Here is a tiny trained network, its code and every weight. The questions are about switching its units off for an input and a target symbol, where a switched-off unit gives its printed mean instead of its output.

import numpy as np


def w(rows, s, z=0):
    codes = np.array(rows[::2]) - 128.0
    scale = np.full(codes.shape[1], s)
    scale[-1] = z or s
    return codes * scale


def f(y):
    return y / 2 * (1 + np.tanh(0.7978845608 * (y + 0.044715 * y**3)))


def softmax(a):
    e = np.exp(a - a.max(-1, keepdims=True))
    return e / e.sum(-1, keepdims=True)


def log_softmax(a):
    a = a - a.max(-1, keepdims=True)
    return a - np.log(np.exp(a).sum(-1, keepdims=True))


def net(x, mask):
    ids = ['ΔΠΨΩαβεζηλξ'.index(c) for c in x.split()]
    T = len(ids)
    res = E[ids] + P[:T]
    q, k, v = (res @ M[0].T for M in (Q, K, V))
    z = softmax(np.where(np.tri(T) > 0, q @ k.T / 3**0.5, -1e9)) @ v
    res = res + np.where(mask[0], z, O[0][:, -1]) @ O[0][:, :-1]
    y = f(res @ A[0][:, :-1].T + A[0][:, -1])
    res = res + np.where(mask[1:9], y, B[0][:, -1]) @ B[0][:, :-1]
    return log_softmax(res[-1] @ U[:, :-1].T + U[:, -1])


Q, K, V, O, A, B = {}, {}, {}, {}, {}, {}
E = w([
[116,133,71,101,185,40],'Δ',
[25,152,209,40,100,71],'Π',
[79,113,168,237,147,86],'Ψ',
[157,120,211,110,134,175],'Ω',
[204,70,138,119,215,64],'α',
[170,57,121,120,195,212],'β',
[143,205,179,129,79,187],'ε',
[157,114,141,59,146,200],'ζ',
[123,159,59,93,121,192],'η',
[167,76,35,118,173,53],'λ',
[251,149,226,56,114,47],'ξ',
],0.016)
P = w([
[81,209,118,63,247,170],'0',
[126,178,130,111,177,159],'1',
[143,156,138,125,149,166],'2',
[165,144,135,134,118,150],'3',
[174,140,146,139,98,133],'4',
[180,132,132,141,76,125],'5',
],0.011)
Q[0] = w([
[72,110,128,130,92,200],'h1',
[202,160,70,77,158,220],'h1',
[155,127,121,123,116,7],'h1',
],0.014)
K[0] = w([
[137,121,65,124,221,144],'h1',
[62,154,170,139,186,106],'h1',
[147,77,173,188,4,104],'h1',
],0.014)
V[0] = w([
[166,26,166,173,210,116],'h1',
[61,175,151,255,115,55],'h1',
[60,62,17,116,129,62],'h1',
],0.0093)
O[0] = w([
[82,28,120,103,78,199,179],'h1',
[116,201,54,100,107,189,101],'h1',
[114,112,66,168,6,83,2],'h1',
],0.013,0.0039)
A[0] = w([
[110,148,166,67,171,134,124],'n1',
[173,119,91,246,167,170,188],'n2',
[153,49,135,201,187,190,211],'n3',
[1,75,79,105,114,117,191],'n4',
[67,162,182,188,131,24,118],'n5',
[211,44,171,148,109,6,208],'n6',
[173,206,64,96,203,105,219],'n7',
[181,53,39,103,211,86,2],'n8',
],0.0081,0.0055)
B[0] = w([
[96,212,95,171,122,89,212],'n1',
[212,203,143,152,105,2,175],'n2',
[57,140,174,72,86,151,234],'n3',
[107,159,214,183,68,99,196],'n4',
[159,36,17,29,94,142,186],'n5',
[125,84,72,179,187,139,238],'n6',
[153,88,125,113,42,129,250],'n7',
[113,217,71,153,139,219,164],'n8',
],0.0099,0.012)
U = w([
[98,112,113,147,153,178,16],'Δ',
[128,137,88,59,97,149,169],'Π',
[110,245,127,180,113,91,112],'Ψ',
[109,179,133,126,158,128,143],'Ω',
[133,160,189,140,96,105,34],'α',
[126,96,159,101,99,111,32],'β',
[183,154,171,114,102,48,114],'ε',
[113,123,87,165,149,91,255],'ζ',
[186,116,83,132,145,92,214],'η',
[132,104,111,144,77,70,70],'λ',
[141,145,148,142,196,98,173],'ξ',
],0.011,0.0041)

Each question gives the input, a string of symbols that net reads in full, and the target symbol t.
The units are the heads (3 rows each of Q, K, V and O) and the neurons (one row each of A and B). Each row of codes is followed by its name. A weight is (code - 128) times the scale printed after its matrix; where a second scale follows, it is the last column's (O, A, B and U).
mask holds one flag per unit, heads first, then neurons. A switched-off unit (its flag False) gives its mean, the last column of its rows in O or B, instead of its output. The means were averaged over made-up inputs and are rounded, as every weight is.
A unit's drop is (log p(t) with every unit on - log p(t) with that unit switched off) / (log p(t) with every unit on - log p(t) with every unit switched off).
The circuit of an input: a set's keep is (log p(t) with only the set's units on - log p(t) with every unit switched off) / (log p(t) with every unit on - log p(t) with every unit switched off). Starting from all 9 units, units are removed one at a time, each time the one whose removal leaves the highest keep (on an exact tie, the one counted first), for as long as the keep stays at least 0.8.
units of the circuit, in order: the units of the circuit, biggest drop first
top k neurons: the k neurons with the biggest drops, biggest first
input Π Π Ψ Ψ, target Ψ: top 2 neurons	n5, n2
input β Ψ ξ Π Π β, target Δ: top 4 neurons	n6, n3, n8, n7
input α α Ψ, target α: top neuron	n4
input Ψ Π ε η Π Ψ, target η: units of the circuit, in order	n5, h1, n4
input ε ξ β, target Ψ: top 2 neurons	n1, n8
input ζ ξ α, target Ω: top 3 neurons	n3, n8, n1
input Ψ α ε Ψ, target ε: units of the circuit, in order	h1, n2, n7, n8
input ζ Π Ψ Π, target Ψ: top 3 neurons	n1, n5, n7
input Ψ ε Π, target ε: units of the circuit, in order	n7, h1
input Ω α Π Π Ψ, target Ψ: top 4 neurons	n5, n7, n2, n6
input β ε Ψ Δ Ψ η, target Δ: top 2 neurons	n6, n7
input β Π Π λ β, target Δ: units of the circuit, in order	h1, n6, n3, n8
input η Ψ Π Ψ ε, target η: top 2 neurons	n5, n6
input ζ ε Π Ψ, target ε: top neuron	n2
input Δ Ψ ε α α, target Ψ: units of the circuit, in order	h1, n1, n8
input ε λ η, target Ψ: top 2 neurons	n1, n5
input Δ Π Ψ Π Π ξ, target ξ: units of the circuit, in order	h1, n6
input Ψ Ψ Ψ α Π, target α: units of the circuit, in order	h1, n4, n5
input Δ Ψ Π, target Ψ: units of the circuit, in order	h1, n4
input ε Π Ψ η, target Ψ: units of the circuit, in order	h1
input ζ λ λ Δ, target λ: top 2 neurons	n4, n1
input Ψ Π Π Π η Ψ, target η: units of the circuit, in order	h1, n5, n6
input Ω α η, target Ω: units of the circuit, in order	h1, n1, n3
input η β α, target Δ: units of the circuit, in order	h1, n6, n8
input Π ζ α β, target ε: top 2 neurons	n2, n7
input Ψ Ψ Ψ η β ε, target Π: top 2 neurons	n1, n4
input β ε λ Ψ Π, target λ: units of the circuit, in order	h1
